Below is a small trained network, with its code and all its weights. Each question gives an input and a class and asks what happens when units are switched off, that is, made to give their printed mean instead of their output.

import numpy as np


def w(rows, s, z=0):
    codes = np.array(rows[::2]) - 128.0
    scale = np.full(codes.shape[1], s)
    scale[-1] = z or s
    return codes * scale


def f(y):
    return y / 2 * (1 + np.tanh(0.7978845608 * (y + 0.044715 * y**3)))


def log_softmax(a):
    a = a - a.max(-1, keepdims=True)
    return a - np.log(np.exp(a).sum(-1, keepdims=True))


def net(x, mask):
    res = np.array(x, float).reshape(1, 3) / 4 @ E
    y = f(res @ A[0][:, :-1].T + A[0][:, -1])
    res = res + np.where(mask, y, B[0][:, -1]) @ B[0][:, :-1]
    return log_softmax(res[-1] @ U[:, :-1].T + U[:, -1])


A, B = {}, {}
E = w([
[234,4,217],'x0',
[205,58,4],'x1',
[58,208,254],'x2',
],0.0062)
A[0] = w([
[120,121,128,122],'N0',
[27,78,141,92],'N1',
[98,63,202,162],'N2',
[39,148,118,255],'N3',
[224,69,107,64],'N4',
[98,191,175,120],'N5',
[129,49,209,189],'N6',
[178,113,145,109],'N7',
[137,127,194,163],'N8',
[204,10,218,161],'N9',
[46,177,83,241],'N10',
[76,124,139,32],'N11',
],0.012,0.005)
B[0] = w([
[110,135,122,127],'N0',
[129,138,157,134],'N1',
[114,195,105,176],'N2',
[126,55,139,197],'N3',
[172,66,119,204],'N4',
[121,141,211,174],'N5',
[138,199,108,201],'N6',
[138,125,167,149],'N7',
[133,189,126,167],'N8',
[207,167,250,255],'N9',
[112,31,117,208],'N10',
[131,153,156,126],'N11',
],0.022,0.011)
U = w([
[98,70,105,248],'0',
[140,84,189,50],'1',
[192,183,100,196],'2',
[135,212,114,3],'3',
[158,89,7,97],'4',
],0.012,0.0057)

Each question gives the input, the list of numbers given to net, and the class t.
The units are the neurons (one row each of A and B). Each row of codes is followed by its name. A weight is (code - 128) times the scale printed after its matrix; where a second scale follows, it is the last column's (A, B and U).
mask holds one flag per neuron, in row order. A switched-off neuron (its flag False) gives its mean, the last column of its row in B, instead of its output. The means were averaged over made-up inputs and are rounded, as every weight is.
A unit's drop is (log p(t) with every unit on - log p(t) with that unit switched off) / (log p(t) with every unit on - log p(t) with every unit switched off).
unit that matters most: the unit with the biggest drop
top k neurons: the k neurons with the biggest drops, biggest first
drop when u is switched off: that unit's drop, to one decimal
input [5,0,-5], class 2: top 4 neurons	N10, N3, N6, N5
input [2,0,-5], class 2: unit that matters most	N10
input [-2,0,-7], class 0: top 4 neurons	N6, N2, N8, N9
input [0,8,-5], class 4: top 3 neurons	N9, N4, N5
input [3,-5,-7], class 2: top 2 neurons	N10, N3
input [6,-2,-6], class 2: top 2 neurons	N6, N10
input [5,-1,-7], class 2: top 2 neurons	N10, N3
input [1,-5,5], class 3: top 2 neurons	N2, N8
input [-3,-2,-7], class 0: top 2 neurons	N6, N9
input [-2,-7,0], class 0: top 2 neurons	N9, N10
input [8,-1,-5], class 2: top 2 neurons	N6, N10
input [7,6,3], class 2: top 3 neurons	N6, N10, N3
input [7,1,7], class 2: drop when N2 is switched off	-0.1
input [-4,2,-3], class 4: drop when N9 is switched off	0.6
input [7,-2,7], class 3: drop when N3 is switched off	0.0
input [0,1,0], class 4: drop when N5 is switched off	0.2
